Here is a tiny trained network, its code and every weight. The questions are about switching its units off for an input and a class, where a switched-off unit gives its printed mean instead of its output.

import numpy as np


def w(rows, s, z=0):
    codes = np.array(rows[::2]) - 128.0
    scale = np.full(codes.shape[1], s)
    scale[-1] = z or s
    return codes * scale


def f(y):
    return y / 2 * (1 + np.tanh(0.7978845608 * (y + 0.044715 * y**3)))


def log_softmax(a):
    a = a - a.max(-1, keepdims=True)
    return a - np.log(np.exp(a).sum(-1, keepdims=True))


def net(x, mask):
    res = np.array(x, float).reshape(1, 8) / 4 @ E
    y = f(res @ A[0][:, :-1].T + A[0][:, -1])
    res = res + np.where(mask, y, B[0][:, -1]) @ B[0][:, :-1]
    return log_softmax(res[-1] @ U[:, :-1].T + U[:, -1])


A, B = {}, {}
E = w([
[127,128,127,125,127],'x0',
[128,127,128,130,125],'x1',
[125,203,136,158,255],'x2',
[213,227,230,56,68],'x3',
[146,84,233,214,110],'x4',
[31,204,114,192,51],'x5',
[20,96,240,50,146],'x6',
[125,130,128,129,129],'x7',
],0.0047)
A[0] = w([
[50,116,188,58,149,19],'neuron 0',
[97,139,116,130,103,22],'neuron 1',
[27,188,153,157,72,82],'neuron 2',
[130,160,131,99,124,21],'neuron 3',
[161,56,138,84,179,51],'neuron 4',
[125,119,125,128,120,2],'neuron 5',
[97,34,129,62,25,96],'neuron 6',
[104,142,72,56,134,69],'neuron 7',
[78,184,179,128,250,95],'neuron 8',
[142,189,205,56,97,46],'neuron 9',
[171,184,153,116,94,24],'neuron 10',
[37,45,91,156,167,13],'neuron 11',
[122,68,236,199,141,89],'neuron 12',
[72,143,78,4,152,123],'neuron 13',
[174,58,161,63,177,123],'neuron 14',
],0.012,0.0045)
B[0] = w([
[191,121,2,137,83,218],'neuron 0',
[119,172,135,86,170,111],'neuron 1',
[51,177,90,111,126,244],'neuron 2',
[132,152,151,78,186,113],'neuron 3',
[79,163,102,100,154,173],'neuron 4',
[143,175,157,61,202,92],'neuron 5',
[160,169,173,210,191,242],'neuron 6',
[160,148,153,79,107,167],'neuron 7',
[149,152,175,215,168,253],'neuron 8',
[112,42,138,115,171,243],'neuron 9',
[143,89,99,104,180,158],'neuron 10',
[133,49,126,86,187,202],'neuron 11',
[168,141,168,60,65,229],'neuron 12',
[138,121,181,107,64,253],'neuron 13',
[49,162,92,138,114,233],'neuron 14',
],0.036,0.0044)
U = w([
[118,27,132,73,208,95],'0',
[116,121,141,135,113,253],'1',
[210,133,1,150,102,160],'2',
[28,183,121,101,142,85],'3',
[175,178,176,179,183,64],'4',
[156,130,200,50,68,92],'5',
],0.0075,0.012)

Each question gives the input, the list of numbers given to net, and the class t.
The units are the neurons (one row each of A and B). Each row of codes is followed by its name. A weight is (code - 128) times the scale printed after its matrix; where a second scale follows, it is the last column's (A, B and U).
mask holds one flag per neuron, in row order. A switched-off neuron (its flag False) gives its mean, the last column of its row in B, instead of its output. The means were averaged over made-up inputs and are rounded, as every weight is.
A unit's drop is (log p(t) with every unit on - log p(t) with that unit switched off) / (log p(t) with every unit on - log p(t) with every unit switched off).
The circuit of an input: a set's keep is (log p(t) with only the set's units on - log p(t) with every unit switched off) / (log p(t) with every unit on - log p(t) with every unit switched off). Starting from the 12 units with the biggest drops (on a tie, the unit counted first), units are removed one at a time, each time the one whose removal leaves the highest keep (on an exact tie, the one counted first), for as long as the keep stays at least 0.8.
circuit, biggest first: the units of the circuit, biggest drop first
unit that matters most: the unit with the biggest drop
top k neurons: the k neurons with the biggest drops, biggest first
drop of u: that unit's drop, to one decimal
input [4,6,0,3,-7,-6,-4,-5], class 5: circuit, biggest first : [neuron 13; neuron 7]
input [-2,-1,-4,-8,-3,3,-6,-6], class 0: unit that matters most : neuron 11
input [2,-5,-6,-1,-5,4,7,-8], class 2: top 2 neurons : [neuron 0; neuron 8]
input [-7,4,0,-7,-1,-3,-5,5], class 0: top 2 neurons : [neuron 11; neuron 0]
input [2,-4,-4,-1,-7,-4,-6,-3], class 5: circuit, biggest first : [neuron 0; neuron 7; neuron 13]
input [-5,6,-7,2,-6,-6,-2,-2], class 4: top 2 neurons : [neuron 6; neuron 2]
input [-1,1,-5,0,0,-6,5,-2], class 3: top 3 neurons : [neuron 14; neuron 4; neuron 8]
input [-7,1,5,1,-6,7,-6,4], class 3: circuit, biggest first : [neuron 0; neuron 2]
input [5,6,4,6,-2,-4,7,-4], class 2: top 3 neurons : [neuron 0; neuron 11; neuron 14]
input [7,3,-7,-5,-5,6,7,0], class 2: top 2 neurons : [neuron 0; neuron 8]
input [-1,-1,3,-3,-1,2,5,7], class 2: top 2 neurons : [neuron 0; neuron 6]
input [-5,-2,5,1,4,-7,3,-7], class 3: top 3 neurons : [neuron 14; neuron 4; neuron 6]
input [5,-3,4,-2,-1,2,1,8], class 4: top 4 neurons : [neuron 8; neuron 0; neuron 14; neuron 9]
input [4,-4,3,4,-3,-8,3,-6], class 3: circuit, biggest first : [neuron 14]
input [5,-5,-8,-4,-5,8,0,-3], class 3: top 2 neurons : [neuron 2; neuron 8]
input [1,-5,-8,2,2,6,7,-8], class 4: top 2 neurons : [neuron 6; neuron 14]
input [3,4,-5,-4,-6,8,-4,-1], class 3: top 2 neurons : [neuron 2; neuron 0]
input [0,-7,7,-6,7,-8,1,-8], class 3: drop of neuron 6 : 0.2
input [7,-1,-6,4,5,-1,0,1], class 4: drop of neuron 6 : 1.3
input [-1,-6,-8,-3,-6,1,2,3], class 4: drop of neuron 6 : 1.6
input [1,-3,5,2,-8,2,1,-6], class 5: circuit, biggest first : [neuron 13]
